-1.50,-0.22,-0.15,-0.55,1.88,0.12,0.89,-0.59,-0.43,-0.30,-0.20,-1.63,0.48,-1.29,-0.18,-1.24
-0.94,0.25,-0.69,0.45,1.72,-0.28,0.32,0.30,0.66,-0.33,0.21,0.35,-0.05,-1.13,0.06,-0.44
The largest entry in the last column -> -0.44
Report the first entry in reading order.
Answer: -1.50
Report the 1st entry on the diagonal from the top-right corner.
Answer: -1.24
Report the entry just right of 1.88.
Answer: 0.12
The entry directly below -0.20: 0.21
The top entry of the column that holds the smallest entry -> -1.63
Report the fifth entry in reading order.
Answer: 1.88
The 3rd entry from the end, reading row by row: -1.13
The 2nd entry, reading row by row -> -0.22
Report the entry in the bottom-left corner.
Answer: -0.94
The bottom entry of the column that holds the smallest entry: 0.35
Report the third largest entry.
Answer: 0.89
Report the third entry, reading row by row.
Answer: -0.15
Report the entry just left of the smallest entry.
Answer: -0.20
Report the second largest entry.
Answer: 1.72
The entry directly above -1.13 -> -1.29
The entry just right of -0.15: -0.55
The second entry on the diagonal from the top-right corner -> 0.06
Report the second entry on the main diagonal.
Answer: 0.25
The entry just left of -0.30 is -0.43
Report the entry just left of -0.20.
Answer: -0.30
Report the entry just right of the smallest entry.
Answer: 0.48

Read these off the grid that follows. Indices start at 0.
1) Report the entry directly above 13.
2) Report the entry at row 0, column 0.
3) Report the entry at row 0, column 1.
4) Report the entry at row 1, column 0.
5) Report the entry in the top-right corner.
6) Report the minimum.
7) Report the entry just left of 68.
8) Report the entry directly below 26.
[[-37 -10  26 -81  67 -22  31  19 -25  -5 -72  67 -70  -8 -40]
 [-43 -44 -52  59  10  50 -20 -23  40  10  62 -58  50   3   5]
 [-61  66  48  61  -5  43 -54  47  52 -49 -39  45  41  34 -68]
 [-46  77 -34  69 -80  53 -22 -37  67 -29 -69 -21   0  36 -20]
 [ 66 -20  71  51 -17 -61  12  42  51 -36 -79 -49  82 -27 -26]
 [-20  13  41 -62 -46 -79   3 -79  62  19  36  53   1  83  75]
 [-46 -39 -36  46  68   1 -21 -22 -36 -13  43 -18  51  76 -72]
 [ -2  -3  37 -39 -16  50  23  21 -63  40 -42  37  -7 -65  20]]
1) -20
2) -37
3) -10
4) -43
5) -40
6) -81
7) 46
8) -52

Read these off the grid that follows.
1) What is the third entry in reading order?
2) What is the last entry, reading row by row?
3) What is the top-left entry?
4) What is the bottom-left entry?
5) What is the entry directly below 205?
6) What is the entry directly below 150?
7) What is the third entry on the diagonal from the top-right corner?
8) What is the smallest entry in the last row?
[[161  67 111  94 147 158]
 [102 103 113 129  96 156]
 [ 94 121  75 110 150  64]
 [114 115 205 186 107 133]
 [115 170 127  94 153 168]
 [127  72 129  86 177 107]
 [156 134 110 211 120 101]
 [121  51  90 153 128  98]
 [136 162  76 196 103 108]
 [154 134  95 106 159 112]]
1) 111
2) 112
3) 161
4) 154
5) 127
6) 107
7) 110
8) 95

W = [-66, 103, 62, 50, -70, 23, 74, 22, -14, -94, -13, -54, 100, -55, 90, -13]
The entry just left of the smallest entry -> -14
What is the entry just left of 22?
A: 74
What is the entry just left of -55?
A: 100
What is the entry just right of 103?
A: 62
The entry just left of -14 -> 22

Read these off the grid that follows. Rows and columns are numbered from 0.
1) Which number is the entry in row 0 and column 1?
2) Which number is the entry at row 0, column 2?
3) Which number is the entry in the bottom-left corner?
4) Which number is the entry in the top-left corner?
5) Which number is the entry just right of the largest entry?
6) Which number is the entry directly below the largest entry?
7) Which number is the top-right entry?
8) Which number is the entry directly below the smallest entry?
[[3 2 2 2 7 3 7 3]
 [1 1 1 0 9 2 8 2]
 [7 7 8 8 2 7 2 7]
 [3 2 2 2 7 3 7 3]
 [2 1 2 1 8 2 8 2]
 [7 8 7 7 2 7 2 7]
 [2 2 2 2 7 2 7 3]
 [7 7 7 8 2 7 2 7]
 [7 7 7 8 2 7 3 7]
 [7 7 7 8 2 7 3 7]
 [7 8 7 8 2 7 2 7]
 [7 7 8 8 1 7 2 7]
 [2 2 2 2 6 3 7 3]
 [3 3 3 2 7 3 6 3]]
1) 2
2) 2
3) 3
4) 3
5) 2
6) 2
7) 3
8) 8

[  9 -22  90 -25  70 -23 -86 -83   7  55  28  -2]
The entry just left of 55 -> 7
The entry just left of -23: 70
Which number is the second entry from the right?
A: 28
The second entry is -22
The entry just right of 70 -> -23

[-57 -61 -68 -75  68 -58  54 -57 -66]
Read off the minimum.
-75
Read off the last entry.
-66
Read off the third entry from the left.
-68
Read off the second entry from the right.
-57
